Below is a small trained network, with its code and all its weights. Each question gives an input and a class and asks what happens when units are switched off, that is, made to give their printed mean instead of their output.

import numpy as np


def w(rows, s, z=0):
    codes = np.array(rows[::2]) - 128.0
    scale = np.full(codes.shape[1], s)
    scale[-1] = z or s
    return codes * scale


def f(y):
    return y / 2 * (1 + np.tanh(0.7978845608 * (y + 0.044715 * y**3)))


def log_softmax(a):
    a = a - a.max(-1, keepdims=True)
    return a - np.log(np.exp(a).sum(-1, keepdims=True))


def net(x, mask):
    res = np.array(x, float).reshape(1, 7) / 4 @ E
    y = f(res @ A[0][:, :-1].T + A[0][:, -1])
    res = res + np.where(mask, y, B[0][:, -1]) @ B[0][:, :-1]
    return log_softmax(res[-1] @ U[:, :-1].T + U[:, -1])


A, B = {}, {}
E = w([
[140,152,34,194,25,137],'x0',
[83,116,61,104,138,147],'x1',
[150,59,112,137,88,135],'x2',
[18,162,148,29,20,116],'x3',
[205,194,102,93,116,73],'x4',
[95,162,42,166,107,2],'x5',
[48,212,206,198,55,145],'x6',
],0.0071)
A[0] = w([
[111,129,206,169,143,210,133],'neuron 0',
[123,128,122,132,127,134,72],'neuron 1',
[114,148,91,115,93,170,122],'neuron 2',
[72,114,161,4,203,164,77],'neuron 3',
[123,75,85,182,131,120,82],'neuron 4',
[148,132,47,167,128,162,97],'neuron 5',
[127,105,234,114,94,82,135],'neuron 6',
[38,178,145,134,69,119,151],'neuron 7',
[191,220,114,101,139,121,61],'neuron 8',
[167,148,138,143,115,63,100],'neuron 9',
[120,140,167,212,183,197,74],'neuron 10',
[88,153,204,101,87,186,1],'neuron 11',
[133,105,82,120,76,172,84],'neuron 12',
[77,200,112,135,101,104,102],'neuron 13',
[71,179,116,131,89,97,50],'neuron 14',
[94,144,110,124,107,119,79],'neuron 15',
[99,131,119,112,150,120,75],'neuron 16',
[93,122,109,113,51,212,127],'neuron 17',
],0.018,0.0062)
B[0] = w([
[56,200,197,186,116,147,249],'neuron 0',
[131,145,93,125,123,129,120],'neuron 1',
[112,176,65,111,122,76,171],'neuron 2',
[151,130,115,3,223,174,254],'neuron 3',
[76,90,87,155,195,100,178],'neuron 4',
[170,105,108,151,189,70,188],'neuron 5',
[56,9,155,184,119,169,200],'neuron 6',
[156,133,3,154,102,219,255],'neuron 7',
[234,185,198,90,50,139,169],'neuron 8',
[179,68,192,144,79,111,163],'neuron 9',
[96,222,148,185,180,99,219],'neuron 10',
[20,97,133,70,51,171,212],'neuron 11',
[107,172,89,60,112,46,170],'neuron 12',
[175,160,74,161,158,219,205],'neuron 13',
[159,121,71,165,137,209,197],'neuron 14',
[150,128,75,118,131,150,159],'neuron 15',
[154,121,121,108,131,151,135],'neuron 16',
[78,144,123,76,29,56,222],'neuron 17',
],0.023,0.013)
U = w([
[123,4,201,173,140,165,177],'0',
[153,129,29,146,103,217,246],'1',
[96,219,182,204,199,137,185],'2',
[254,127,182,111,118,105,38],'3',
[97,145,40,68,78,51,115],'4',
[14,145,148,92,70,213,126],'5',
[166,54,96,164,242,46,39],'6',
[140,102,167,3,226,185,61],'7',
],0.0054,0.0013)

Each question gives the input, the list of numbers given to net, and the class t.
The units are the neurons (one row each of A and B). Each row of codes is followed by its name. A weight is (code - 128) times the scale printed after its matrix; where a second scale follows, it is the last column's (A, B and U).
mask holds one flag per neuron, in row order. A switched-off neuron (its flag False) gives its mean, the last column of its row in B, instead of its output. The means were averaged over made-up inputs and are rounded, as every weight is.
A unit's drop is (log p(t) with every unit on - log p(t) with that unit switched off) / (log p(t) with every unit on - log p(t) with every unit switched off).
The circuit of an input: a set's keep is (log p(t) with only the set's units on - log p(t) with every unit switched off) / (log p(t) with every unit on - log p(t) with every unit switched off). Starting from the 12 units with the biggest drops (on a tie, the unit counted first), units are removed one at a time, each time the one whose removal leaves the highest keep (on an exact tie, the one counted first), for as long as the keep stays at least 0.8.
circuit, biggest first: the units of the circuit, biggest drop first
top k neurons: the k neurons with the biggest drops, biggest first
drop when u is switched off: that unit's drop, to one decimal
input [-1,4,-1,-8,-5,1,-2], class 2: circuit, biggest first -> [neuron 10]
input [4,4,-8,-3,-6,-8,2], class 2: top 2 neurons -> [neuron 10; neuron 0]
input [6,8,1,-4,-8,1,1], class 4: top 2 neurons -> [neuron 17; neuron 12]
input [6,6,6,5,-6,8,-5], class 4: top 2 neurons -> [neuron 12; neuron 17]
input [-6,-3,-4,3,5,1,3], class 1: top 2 neurons -> [neuron 7; neuron 0]
input [3,8,-5,0,-6,-3,1], class 4: top 3 neurons -> [neuron 17; neuron 6; neuron 2]
input [2,6,7,-7,-1,-6,-2], class 2: top 2 neurons -> [neuron 10; neuron 3]
input [5,2,-8,-1,7,7,-1], class 3: top 2 neurons -> [neuron 8; neuron 9]
input [-3,-7,6,8,-1,4,1], class 1: drop when neuron 7 is switched off -> 0.4
input [4,-1,-2,-8,-8,1,3], class 2: drop when neuron 12 is switched off -> 0.0
input [0,-2,-2,-4,-2,3,-3], class 6: drop when neuron 0 is switched off -> 0.2
input [-8,-3,4,1,7,-1,-7], class 7: drop when neuron 3 is switched off -> 0.1
